Below are the code and all the weights of a small trained network. Each question names an input and a class and asks about switching units off, where a switched-off unit gives its printed mean instead of its output.

import numpy as np


def w(rows, s, z=0):
    codes = np.array(rows[::2]) - 128.0
    scale = np.full(codes.shape[1], s)
    scale[-1] = z or s
    return codes * scale


def norm(h):
    return h / np.sqrt((h * h).mean(-1, keepdims=True) + 1e-5)


def f(y):
    return np.maximum(y, 0)


def log_softmax(a):
    a = a - a.max(-1, keepdims=True)
    return a - np.log(np.exp(a).sum(-1, keepdims=True))


def net(x, mask):
    res = np.array(x, float).reshape(1, 4) / 4 @ E
    u = 0
    for l in range(2):
        y = f(norm(res) @ A[l][:, :-1].T + A[l][:, -1])
        res = res + np.where(mask[u : u + 11], y, B[l][:, -1]) @ B[l][:, :-1]
        u += 11
    return log_softmax(norm(res)[-1] @ U[:, :-1].T + U[:, -1])


A, B = {}, {}
E = w([
[102,21,143,119,166,110,212,198,164,34],'x0',
[53,97,170,216,127,157,109,195,151,137],'x1',
[116,118,116,99,81,199,122,192,174,115],'x2',
[134,207,98,132,253,169,226,235,155,63],'x3',
],0.0078)
A[0] = w([
[135,166,114,151,185,96,157,254,84,111,119],'L0N1',
[174,185,45,99,125,127,136,180,166,124,135],'L0N2',
[62,97,63,114,159,147,174,161,142,78,244],'L0N3',
[158,154,123,142,127,124,131,89,75,193,158],'L0N4',
[47,87,246,160,112,111,101,176,113,165,114],'L0N5',
[136,135,143,133,89,121,122,94,60,177,60],'L0N6',
[95,117,131,170,102,160,91,164,122,139,6],'L0N7',
[122,59,180,96,115,111,106,152,123,118,118],'L0N8',
[128,102,77,93,111,137,85,69,69,78,11],'L0N9',
[125,113,153,109,103,142,168,152,173,125,12],'L0N10',
[168,155,90,96,118,128,167,58,47,150,131],'L0N11',
],0.0091,0.0025)
B[0] = w([
[193,141,74,176,70,175,129,129,76,176,255],'L0N1',
[57,125,78,129,155,114,158,158,74,60,212],'L0N2',
[208,180,94,116,138,135,126,91,128,191,247],'L0N3',
[125,51,150,110,119,70,138,122,171,159,208],'L0N4',
[47,142,238,117,130,84,158,114,45,25,219],'L0N5',
[137,187,131,111,133,152,78,89,163,78,196],'L0N6',
[40,82,183,45,115,44,102,138,166,158,166],'L0N7',
[146,89,98,126,50,167,164,186,83,110,184],'L0N8',
[135,160,112,120,165,149,109,103,122,192,176],'L0N9',
[135,106,127,222,142,133,94,162,162,195,158],'L0N10',
[119,184,218,79,136,134,2,188,66,141,221],'L0N11',
],0.0078)
A[1] = w([
[135,96,182,53,101,73,71,35,138,119,202],'L1N1',
[191,95,6,99,232,153,157,16,149,88,88],'L1N2',
[112,135,39,167,151,178,133,157,157,119,53],'L1N3',
[120,13,117,84,62,109,136,144,204,105,54],'L1N4',
[241,155,88,10,182,102,121,66,87,100,183],'L1N5',
[176,196,219,121,147,99,50,24,180,164,12],'L1N6',
[111,64,115,206,82,129,196,130,50,129,172],'L1N7',
[139,177,137,103,239,161,119,143,162,102,61],'L1N8',
[75,112,168,208,46,254,77,153,149,126,4],'L1N9',
[147,139,76,42,113,143,123,176,122,188,195],'L1N10',
[128,187,159,115,152,46,63,39,180,208,66],'L1N11',
],0.0075,0.0027)
B[1] = w([
[122,133,154,148,201,161,72,104,142,121,254],'L1N1',
[148,104,180,141,84,93,123,130,147,167,181],'L1N2',
[131,157,70,125,210,148,113,86,143,153,178],'L1N3',
[155,249,72,134,150,152,179,155,83,148,157],'L1N4',
[57,71,168,138,85,67,98,120,152,98,251],'L1N5',
[199,59,132,200,170,135,157,85,190,181,218],'L1N6',
[176,155,101,85,81,90,134,140,177,144,203],'L1N7',
[99,127,154,82,62,147,103,115,51,107,157],'L1N8',
[128,47,99,109,104,15,165,110,133,137,164],'L1N9',
[78,138,172,121,136,177,124,135,111,94,217],'L1N10',
[143,104,114,150,181,142,157,140,185,182,212],'L1N11',
],0.011,0.0087)
U = w([
[201,112,88,137,73,18,196,167,140,150,147],'0',
[197,186,7,158,180,228,131,154,89,126,217],'1',
[149,70,163,158,220,128,32,48,194,183,170],'2',
[30,122,185,87,95,79,48,113,59,43,175],'3',
[72,104,115,150,170,156,137,90,177,109,5],'4',
],0.012,0.0029)

Each question gives the input, the list of numbers given to net, and the class t.
The units are the neurons (one row each of A and B). Each row of codes is followed by its name. A weight is (code - 128) times the scale printed after its matrix; where a second scale follows, it is the last column's (A, B and U).
mask holds one flag per neuron, layer by layer. A switched-off neuron (its flag False) gives its mean, the last column of its row in B, instead of its output. The means were averaged over made-up inputs and are rounded, as every weight is.
A unit's drop is (log p(t) with every unit on - log p(t) with that unit switched off) / (log p(t) with every unit on - log p(t) with every unit switched off).
unit that matters most: the unit with the biggest drop
top k neurons: the k neurons with the biggest drops, biggest first
k most important neurons of layer l: the k neurons of layer l with the biggest drops, biggest first
drop when u is switched off: that unit's drop, to one decimal
input [-2,3,-3,3], class 1: unit that matters most : L1N5
input [-6,0,0,5], class 1: 2 most important neurons of layer 1 : (L1N5; L1N3)
input [4,0,-7,7], class 0: top 2 neurons : (L1N2; L1N1)
input [5,6,7,-5], class 0: 3 most important neurons of layer 0 : (L0N8; L0N11; L0N10)
input [6,1,-5,-4], class 3: top 3 neurons : (L0N5; L1N6; L0N1)
input [-4,4,7,-2], class 3: top 2 neurons : (L0N3; L0N5)
input [6,2,-5,7], class 1: 2 most important neurons of layer 0 : (L0N1; L0N4)
input [1,6,7,-2], class 3: 2 most important neurons of layer 0 : (L0N5; L0N7)
input [5,-7,-2,6], class 3: 2 most important neurons of layer 0 : (L0N8; L0N4)
input [4,-1,2,-5], class 0: top 2 neurons : (L0N8; L0N11)
input [6,-5,5,-4], class 1: top 2 neurons : (L1N4; L0N8)
input [7,-8,7,-8], class 1: top 3 neurons : (L1N4; L0N8; L0N5)
input [4,4,-4,-7], class 3: drop when L0N5 is switched off : 0.8
input [-4,3,8,0], class 3: unit that matters most : L0N7
input [-4,0,2,3], class 1: drop when L1N5 is switched off : 0.1
input [7,1,5,-8], class 0: drop when L1N4 is switched off : 0.2
